Here is a tiny trained network, its code and every weight. The questions are about switching its units off for an input and a target symbol, where a switched-off unit gives its printed mean instead of its output.

import numpy as np


def w(rows, s, z=0):
    codes = np.array(rows[::2]) - 128.0
    scale = np.full(codes.shape[1], s)
    scale[-1] = z or s
    return codes * scale


def f(y):
    return np.maximum(y, 0)


def softmax(a):
    e = np.exp(a - a.max(-1, keepdims=True))
    return e / e.sum(-1, keepdims=True)


def log_softmax(a):
    a = a - a.max(-1, keepdims=True)
    return a - np.log(np.exp(a).sum(-1, keepdims=True))


def net(x, mask):
    ids = ['αβγδζηθλμξπστφψω'.index(c) for c in x.split()]
    T = len(ids)
    res = E[ids] + P[:T]
    u = 0
    for l in range(2):
        q, k, v = (res @ M[l].T for M in (Q, K, V))
        z = softmax(np.where(np.tri(T) > 0, q @ k.T / 2**0.5, -1e9)) @ v
        res = res + np.where(mask[u], z, O[l][:, -1]) @ O[l][:, :-1]
        u += 1
        y = f(res @ A[l][:, :-1].T + A[l][:, -1])
        res = res + np.where(mask[u : u + 8], y, B[l][:, -1]) @ B[l][:, :-1]
        u += 8
    return log_softmax(res[-1] @ U[:, :-1].T + U[:, -1])


Q, K, V, O, A, B = {}, {}, {}, {}, {}, {}
E = w([
[114,150,173,108],'α',
[161,98,57,125],'β',
[179,133,214,93],'γ',
[68,101,71,130],'δ',
[88,103,142,123],'ζ',
[124,128,162,116],'η',
[112,84,98,125],'θ',
[81,119,156,126],'λ',
[40,153,162,120],'μ',
[183,190,218,87],'ξ',
[170,135,145,105],'π',
[99,79,126,128],'σ',
[131,146,174,108],'τ',
[248,56,102,102],'φ',
[115,170,226,106],'ψ',
[98,74,29,132],'ω',
],0.013)
P = w([
[124,186,23,137],'0',
[129,109,151,198],'1',
[100,107,152,201],'2',
[115,107,114,80],'3',
[132,123,133,185],'4',
[115,11,188,145],'5',
[112,105,122,50],'6',
[138,140,134,186],'7',
[129,5,197,139],'8',
[107,105,128,22],'9',
[126,154,133,192],'10',
],0.018)
Q[0] = w([
[102,76,223,75],'0.h1',
[71,1,126,144],'0.h1',
],0.0091)
K[0] = w([
[69,186,173,67],'0.h1',
[77,254,138,234],'0.h1',
],0.0087)
V[0] = w([
[83,249,130,93],'0.h1',
[57,118,124,39],'0.h1',
],0.002)
O[0] = w([
[124,253,168,61,255],'0.h1',
[126,110,129,100,127],'0.h1',
],0.0067,0.0004)
A[0] = w([
[204,83,174,133,111],'0.n1',
[152,33,111,235,128],'0.n2',
[63,59,228,228,129],'0.n3',
[176,139,174,254,140],'0.n4',
[50,144,50,38,4],'0.n5',
[206,169,55,27,144],'0.n6',
[164,190,166,143,153],'0.n7',
[139,189,123,126,36],'0.n8',
],0.0095,0.0039)
B[0] = w([
[81,165,43,161,185],'0.n1',
[128,210,144,101,209],'0.n2',
[223,162,5,119,255],'0.n3',
[41,124,91,106,209],'0.n4',
[97,86,143,216,164],'0.n5',
[35,104,1,135,184],'0.n6',
[124,118,17,132,159],'0.n7',
[121,196,165,140,133],'0.n8',
],0.0082,0.0092)
Q[1] = w([
[147,90,182,100],'1.h1',
[3,200,113,206],'1.h1',
],0.017)
K[1] = w([
[255,152,143,242],'1.h1',
[94,51,167,52],'1.h1',
],0.014)
V[1] = w([
[116,22,139,250],'1.h1',
[37,155,215,201],'1.h1',
],0.013)
O[1] = w([
[183,42,108,199,94],'1.h1',
[228,92,3,26,2],'1.h1',
],0.014,0.0084)
A[1] = w([
[90,132,57,160,114],'1.n1',
[79,46,160,149,86],'1.n2',
[141,117,147,120,48],'1.n3',
[164,95,251,50,94],'1.n4',
[45,142,94,22,156],'1.n5',
[50,211,210,95,20],'1.n6',
[167,139,155,111,2],'1.n7',
[154,117,155,112,51],'1.n8',
],0.012,0.0049)
B[1] = w([
[113,133,161,108,173],'1.n1',
[219,169,153,128,166],'1.n2',
[153,115,141,120,128],'1.n3',
[191,253,51,163,132],'1.n4',
[200,124,161,160,188],'1.n5',
[131,74,105,96,252],'1.n6',
[127,136,101,131,128],'1.n7',
[144,137,130,130,128],'1.n8',
],0.012,0.033)
U = w([
[106,186,98,119,158],'α',
[139,195,164,171,53],'β',
[58,88,95,76,147],'γ',
[114,22,65,145,68],'δ',
[89,112,55,132,147],'ζ',
[57,208,79,128,225],'η',
[105,115,80,168,118],'θ',
[85,116,45,116,152],'λ',
[159,62,65,79,48],'μ',
[111,55,140,26,93],'ξ',
[2,128,71,114,225],'π',
[91,101,75,148,132],'σ',
[85,167,103,115,167],'τ',
[104,80,190,126,99],'φ',
[189,202,181,56,137],'ψ',
[173,79,117,173,3],'ω',
],0.0071,0.0065)

Each question gives the input, a string of symbols that net reads in full, and the target symbol t.
The units are the heads (2 rows each of Q, K, V and O) and the neurons (one row each of A and B). Each row of codes is followed by its name. A weight is (code - 128) times the scale printed after its matrix; where a second scale follows, it is the last column's (O, A, B and U).
mask holds one flag per unit, layer by layer, with each layer's heads first. A switched-off unit (its flag False) gives its mean, the last column of its rows in O or B, instead of its output. The means were averaged over made-up inputs and are rounded, as every weight is.
A unit's drop is (log p(t) with every unit on - log p(t) with that unit switched off) / (log p(t) with every unit on - log p(t) with every unit switched off).
The circuit of an input: a set's keep is (log p(t) with only the set's units on - log p(t) with every unit switched off) / (log p(t) with every unit on - log p(t) with every unit switched off). Starting from the 12 units with the biggest drops (on a tie, the unit counted first), units are removed one at a time, each time the one whose removal leaves the highest keep (on an exact tie, the one counted first), for as long as the keep stays at least 0.8.
circuit, biggest first: the units of the circuit, biggest drop first
unit that matters most: the unit with the biggest drop
top k neurons in layer l: the k neurons of layer l with the biggest drops, biggest first
input μ λ ω, target μ: circuit, biggest first	[1.h1, 0.n5, 0.n3]
input ψ π π β ζ ψ η ψ μ ψ μ, target ψ: circuit, biggest first	[1.h1, 1.n5]
input ω ω δ ξ μ ψ, target ω: unit that matters most	0.n6
input β β φ λ δ φ, target β: circuit, biggest first	[1.h1, 1.n6, 0.n5, 0.n3]
input ψ μ ψ σ μ μ ψ β θ μ η, target μ: circuit, biggest first	[1.h1, 0.n3, 0.n5]
input π φ π ψ ξ ψ η ξ η, target π: top 4 neurons in layer 0	[0.n6, 0.n3, 0.n2, 0.n1]
input ψ ψ μ α δ π ψ σ φ π η, target π: circuit, biggest first	[1.n5, 1.n2]
input φ ψ π ψ η π ζ ψ ω, target φ: circuit, biggest first	[0.n6, 1.h1]
input ω π γ ζ ψ μ, target ω: top 4 neurons in layer 0	[0.n6, 0.n3, 0.n5, 0.n2]
input ψ φ ψ ω π α λ ζ η, target ψ: top 3 neurons in layer 0	[0.n3, 0.n6, 0.n8]
input ψ β σ ψ μ λ β η π, target ψ: circuit, biggest first	[1.h1, 0.n3, 0.n1, 1.n5]
input ζ τ ω δ ψ η ζ ω φ ψ τ, target ψ: circuit, biggest first	[1.h1, 1.n5]
input ξ ψ π φ θ ξ π μ τ φ ψ, target φ: circuit, biggest first	[1.h1, 0.n6, 1.n6, 0.n2]
input ψ η γ β η ψ, target ψ: circuit, biggest first	[1.h1, 0.n3]
input ψ γ β δ φ ψ θ π λ, target ψ: top 2 neurons in layer 0	[0.n6, 0.n3]
input ξ ψ ξ, target ξ: circuit, biggest first	[1.n6, 1.h1, 0.n6]
input ζ τ ψ ω π ξ φ π, target φ: circuit, biggest first	[1.h1, 1.n6]
input γ δ φ ψ μ δ μ, target μ: circuit, biggest first	[1.h1, 0.n3, 0.n5]
input ψ λ θ φ φ φ, target ψ: circuit, biggest first	[0.n3, 1.h1, 0.n1, 1.n5]
input β β φ φ φ γ π ξ γ π γ, target π: top 2 neurons in layer 1	[1.n5, 1.n2]
input δ μ ξ β α α ζ ζ λ, target δ: top 3 neurons in layer 0	[0.n5, 0.n3, 0.n6]
input ψ ξ φ, target ψ: top 4 neurons in layer 0	[0.n3, 0.n8, 0.n6, 0.n5]
input λ ξ λ μ η ψ φ γ β π ψ, target π: unit that matters most	0.n6
input φ φ ψ π μ, target π: unit that matters most	0.n3
input β π γ, target β: top 2 neurons in layer 1	[1.n6, 1.n2]
input μ ξ ψ, target μ: top 3 neurons in layer 0	[0.n5, 0.n3, 0.n2]
input π ψ φ μ β, target μ: top 4 neurons in layer 0	[0.n3, 0.n5, 0.n7, 0.n6]
input ξ ψ ω μ π η, target ξ: top 2 neurons in layer 0	[0.n6, 0.n3]
